Below are the code and all the weights of a small trained network. Each question names an input and a class and asks about switching units off, where a switched-off unit gives its printed mean instead of its output.

import numpy as np


def w(rows, s, z=0):
    codes = np.array(rows[::2]) - 128.0
    scale = np.full(codes.shape[1], s)
    scale[-1] = z or s
    return codes * scale


def f(y):
    return y / 2 * (1 + np.tanh(0.7978845608 * (y + 0.044715 * y**3)))


def log_softmax(a):
    a = a - a.max(-1, keepdims=True)
    return a - np.log(np.exp(a).sum(-1, keepdims=True))


def net(x, mask):
    res = np.array(x, float).reshape(1, 6) / 4 @ E
    y = f(res @ A[0][:, :-1].T + A[0][:, -1])
    res = res + np.where(mask, y, B[0][:, -1]) @ B[0][:, :-1]
    return log_softmax(res[-1] @ U[:, :-1].T + U[:, -1])


A, B = {}, {}
E = w([
[128,130,127],'x0',
[127,126,132],'x1',
[128,127,128],'x2',
[198,177,67],'x3',
[255,100,208],'x4',
[118,13,44],'x5',
],0.0088)
A[0] = w([
[112,156,179,40],'neuron 0',
[81,82,208,98],'neuron 1',
[131,157,192,150],'neuron 2',
[134,102,121,226],'neuron 3',
[70,101,187,200],'neuron 4',
[138,29,101,16],'neuron 5',
[160,51,123,98],'neuron 6',
[186,48,71,236],'neuron 7',
[110,191,112,44],'neuron 8',
[74,138,81,76],'neuron 9',
[91,140,110,41],'neuron 10',
[151,53,103,68],'neuron 11',
[117,158,196,71],'neuron 12',
[126,94,105,118],'neuron 13',
[113,163,148,51],'neuron 14',
[89,146,106,44],'neuron 15',
[61,163,81,4],'neuron 16',
[160,163,113,169],'neuron 17',
[107,186,152,59],'neuron 18',
[118,121,142,181],'neuron 19',
[57,149,85,63],'neuron 20',
[106,83,9,169],'neuron 21',
[175,95,146,118],'neuron 22',
[127,158,154,59],'neuron 23',
[175,95,172,77],'neuron 24',
[123,173,154,47],'neuron 25',
[107,73,130,198],'neuron 26',
[174,101,155,60],'neuron 27',
[153,187,155,89],'neuron 28',
[158,89,187,36],'neuron 29',
[163,105,161,40],'neuron 30',
[136,179,243,129],'neuron 31',
[150,65,73,241],'neuron 32',
[115,142,101,82],'neuron 33',
[83,113,104,53],'neuron 34',
[179,113,179,122],'neuron 35',
[178,183,64,193],'neuron 36',
[97,56,95,124],'neuron 37',
[101,193,154,174],'neuron 38',
[162,158,85,96],'neuron 39',
[90,140,116,82],'neuron 40',
[132,190,240,198],'neuron 41',
[176,183,65,185],'neuron 42',
[35,186,112,47],'neuron 43',
[236,132,170,69],'neuron 44',
[91,162,93,76],'neuron 45',
],0.012,0.0045)
B[0] = w([
[138,138,124,146],'neuron 0',
[39,91,114,173],'neuron 1',
[123,149,129,184],'neuron 2',
[89,151,144,165],'neuron 3',
[69,84,177,192],'neuron 4',
[143,171,115,176],'neuron 5',
[115,182,98,168],'neuron 6',
[88,170,150,229],'neuron 7',
[116,146,104,144],'neuron 8',
[122,114,112,169],'neuron 9',
[163,120,87,134],'neuron 10',
[121,176,108,167],'neuron 11',
[144,155,104,166],'neuron 12',
[116,173,122,146],'neuron 13',
[165,150,113,134],'neuron 14',
[151,118,74,138],'neuron 15',
[140,123,108,165],'neuron 16',
[106,118,145,162],'neuron 17',
[145,159,127,156],'neuron 18',
[113,117,134,146],'neuron 19',
[131,113,113,178],'neuron 20',
[137,154,155,237],'neuron 21',
[86,139,85,158],'neuron 22',
[156,172,92,136],'neuron 23',
[112,101,92,161],'neuron 24',
[174,169,105,144],'neuron 25',
[110,182,165,177],'neuron 26',
[123,106,66,148],'neuron 27',
[113,154,110,172],'neuron 28',
[129,78,75,150],'neuron 29',
[139,101,81,139],'neuron 30',
[112,143,122,232],'neuron 31',
[123,174,160,215],'neuron 32',
[134,95,105,129],'neuron 33',
[155,129,121,149],'neuron 34',
[99,133,96,179],'neuron 35',
[40,82,171,195],'neuron 36',
[106,172,125,191],'neuron 37',
[127,146,150,192],'neuron 38',
[78,91,140,145],'neuron 39',
[125,114,110,140],'neuron 40',
[102,164,134,255],'neuron 41',
[2,67,184,191],'neuron 42',
[138,124,94,190],'neuron 43',
[111,103,81,213],'neuron 44',
[116,114,95,150],'neuron 45',
],0.0086,0.0093)
U = w([
[94,172,136,222],'0',
[100,173,133,214],'1',
[110,149,18,101],'2',
[116,249,135,2],'3',
[62,128,179,56],'4',
[115,167,153,232],'5',
[174,55,178,76],'6',
[220,108,134,49],'7',
],0.012,0.0081)

Each question gives the input, the list of numbers given to net, and the class t.
The units are the neurons (one row each of A and B). Each row of codes is followed by its name. A weight is (code - 128) times the scale printed after its matrix; where a second scale follows, it is the last column's (A, B and U).
mask holds one flag per neuron, in row order. A switched-off neuron (its flag False) gives its mean, the last column of its row in B, instead of its output. The means were averaged over made-up inputs and are rounded, as every weight is.
A unit's drop is (log p(t) with every unit on - log p(t) with that unit switched off) / (log p(t) with every unit on - log p(t) with every unit switched off).
The circuit of an input: a set's keep is (log p(t) with only the set's units on - log p(t) with every unit switched off) / (log p(t) with every unit on - log p(t) with every unit switched off). Starting from the 12 units with the biggest drops (on a tie, the unit counted first), units are removed one at a time, each time the one whose removal leaves the highest keep (on an exact tie, the one counted first), for as long as the keep stays at least 0.8.
circuit, biggest first: the units of the circuit, biggest drop first
most important unit: the unit with the biggest drop
k most important neurons: the k neurons with the biggest drops, biggest first
drop of u: that unit's drop, to one decimal
input [-6,3,-3,8,7,4], class 4: circuit, biggest first	[neuron 42; neuron 36]
input [-2,-2,5,7,8,2], class 2: circuit, biggest first	[neuron 44; neuron 27]
input [2,0,0,2,6,2], class 2: most important unit	neuron 44
input [-7,-4,-2,-8,1,-8], class 3: circuit, biggest first	[neuron 41; neuron 12]
input [7,4,5,8,-6,-7], class 4: 2 most important neurons	[neuron 42; neuron 36]
input [0,6,6,8,6,8], class 3: circuit, biggest first	[neuron 7; neuron 32]
input [-1,1,2,6,-5,5], class 4: circuit, biggest first	[neuron 42; neuron 36]
input [-2,-6,5,5,6,8], class 3: circuit, biggest first	[neuron 7; neuron 32; neuron 6]
input [5,6,0,-8,-8,-2], class 2: circuit, biggest first	[neuron 43; neuron 15; neuron 10]
input [-7,6,6,8,6,7], class 4: 4 most important neurons	[neuron 42; neuron 36; neuron 7; neuron 39]
input [-5,5,-2,3,6,8], class 3: 2 most important neurons	[neuron 7; neuron 32]
input [5,6,4,-7,-4,-8], class 3: drop of neuron 14	0.1
input [4,2,6,7,2,-5], class 4: drop of neuron 36	0.3
input [-4,-5,5,-7,8,8], class 2: most important unit	neuron 29
input [4,6,7,6,-8,-8], class 2: drop of neuron 26	0.1
input [-4,2,-5,0,6,1], class 2: drop of neuron 6	0.0
